Here is a tiny trained network, its code and every weight. The questions are about switching its units off for an input and a target symbol, where a switched-off unit gives its printed mean instead of its output.

import numpy as np


def w(rows, s, z=0):
    codes = np.array(rows[::2]) - 128.0
    scale = np.full(codes.shape[1], s)
    scale[-1] = z or s
    return codes * scale


def f(y):
    return y / 2 * (1 + np.tanh(0.7978845608 * (y + 0.044715 * y**3)))


def softmax(a):
    e = np.exp(a - a.max(-1, keepdims=True))
    return e / e.sum(-1, keepdims=True)


def log_softmax(a):
    a = a - a.max(-1, keepdims=True)
    return a - np.log(np.exp(a).sum(-1, keepdims=True))


def net(x, mask):
    ids = ['αδεθλμτφω'.index(c) for c in x.split()]
    T = len(ids)
    res = E[ids] + P[:T]
    q, k, v = (res @ M[0].T for M in (Q, K, V))
    z = softmax(np.where(np.tri(T) > 0, q @ k.T / 2**0.5, -1e9)) @ v
    res = res + np.where(mask[0], z, O[0][:, -1]) @ O[0][:, :-1]
    y = f(res @ A[0][:, :-1].T + A[0][:, -1])
    res = res + np.where(mask[1:17], y, B[0][:, -1]) @ B[0][:, :-1]
    return log_softmax(res[-1] @ U[:, :-1].T + U[:, -1])


Q, K, V, O, A, B = {}, {}, {}, {}, {}, {}
E = w([
[241,137,136,109],'α',
[190,197,112,69],'δ',
[135,246,91,51],'ε',
[120,86,145,126],'θ',
[196,163,155,76],'λ',
[143,43,138,112],'μ',
[39,254,132,216],'τ',
[132,75,122,137],'φ',
[196,140,231,174],'ω',
],0.021)
P = w([
[134,10,45,222],'0',
[178,144,104,131],'1',
[166,139,150,121],'2',
[153,141,173,110],'3',
[143,143,192,101],'4',
[135,148,201,96],'5',
],0.013)
Q[0] = w([
[145,101,119,144],'h1',
[255,206,173,91],'h1',
],0.0089)
K[0] = w([
[164,125,142,74],'h1',
[144,68,2,213],'h1',
],0.0084)
V[0] = w([
[2,68,214,116],'h1',
[63,250,168,185],'h1',
],0.0059)
O[0] = w([
[255,128,153,107,84],'h1',
[171,43,165,43,254],'h1',
],0.0092,0.0052)
A[0] = w([
[126,125,77,70,23],'n1',
[104,171,2,102,127],'n2',
[187,97,160,38,2],'n3',
[190,114,52,24,137],'n4',
[192,149,205,33,65],'n5',
[100,117,4,130,69],'n6',
[95,47,103,89,172],'n7',
[155,50,143,37,105],'n8',
[43,219,20,175,44],'n9',
[168,36,120,48,219],'n10',
[143,234,140,189,29],'n11',
[70,50,78,70,58],'n12',
[154,188,167,112,40],'n13',
[193,120,239,191,115],'n14',
[107,147,134,117,78],'n15',
[86,113,79,91,185],'n16',
],0.012,0.0096)
B[0] = w([
[117,119,65,147,120],'n1',
[133,161,183,102,175],'n2',
[88,191,69,125,189],'n3',
[131,54,169,101,184],'n4',
[140,48,114,127,253],'n5',
[116,195,140,61,153],'n6',
[172,147,196,182,168],'n7',
[124,180,90,128,211],'n8',
[133,47,142,157,219],'n9',
[77,166,125,181,247],'n10',
[164,129,81,151,210],'n11',
[250,25,159,153,127],'n12',
[201,102,88,155,163],'n13',
[124,110,102,72,255],'n14',
[107,88,136,119,121],'n15',
[120,142,64,161,154],'n16',
],0.011,0.0077)
U = w([
[124,119,120,193,191],'α',
[116,248,109,102,254],'δ',
[132,102,176,82,190],'ε',
[179,103,129,128,48],'θ',
[148,158,113,125,89],'λ',
[159,163,102,139,42],'μ',
[127,117,90,116,61],'τ',
[160,144,113,132,52],'φ',
[158,63,148,127,66],'ω',
],0.017,0.0055)

Each question gives the input, a string of symbols that net reads in full, and the target symbol t.
The units are the heads (2 rows each of Q, K, V and O) and the neurons (one row each of A and B). Each row of codes is followed by its name. A weight is (code - 128) times the scale printed after its matrix; where a second scale follows, it is the last column's (O, A, B and U).
mask holds one flag per unit, heads first, then neurons. A switched-off unit (its flag False) gives its mean, the last column of its rows in O or B, instead of its output. The means were averaged over made-up inputs and are rounded, as every weight is.
A unit's drop is (log p(t) with every unit on - log p(t) with that unit switched off) / (log p(t) with every unit on - log p(t) with every unit switched off).
The circuit of an input: a set's keep is (log p(t) with only the set's units on - log p(t) with every unit switched off) / (log p(t) with every unit on - log p(t) with every unit switched off). Starting from the 12 units with the biggest drops (on a tie, the unit counted first), units are removed one at a time, each time the one whose removal leaves the highest keep (on an exact tie, the one counted first), for as long as the keep stays at least 0.8.
units of the circuit, in order: the units of the circuit, biggest drop first
k most important neurons: the k neurons with the biggest drops, biggest first
drop when u is switched off: that unit's drop, to one decimal
input δ φ θ α, target δ: 3 most important neurons -> (n5, n9, n4)
input μ α τ τ μ α, target μ: units of the circuit, in order -> (h1, n11)
input δ τ τ μ, target α: units of the circuit, in order -> (n10)
input δ θ ω θ, target δ: 2 most important neurons -> (n5, n9)
input α θ τ δ α, target α: units of the circuit, in order -> (h1, n9)
input α ω τ τ ε, target α: units of the circuit, in order -> (n9, h1)
input α θ λ θ λ, target α: units of the circuit, in order -> (h1, n9)
input τ τ θ, target α: 2 most important neurons -> (n10, n5)
input θ ω τ τ θ, target δ: 2 most important neurons -> (n8, n10)
input τ τ θ φ, target α: 2 most important neurons -> (n10, n7)
input ε α δ, target ε: drop when n2 is switched off -> 0.3
input ω τ θ, target α: drop when n7 is switched off -> 0.2
input τ ε α ω, target τ: drop when n12 is switched off -> 0.0
input τ μ α, target τ: drop when n10 is switched off -> 0.5
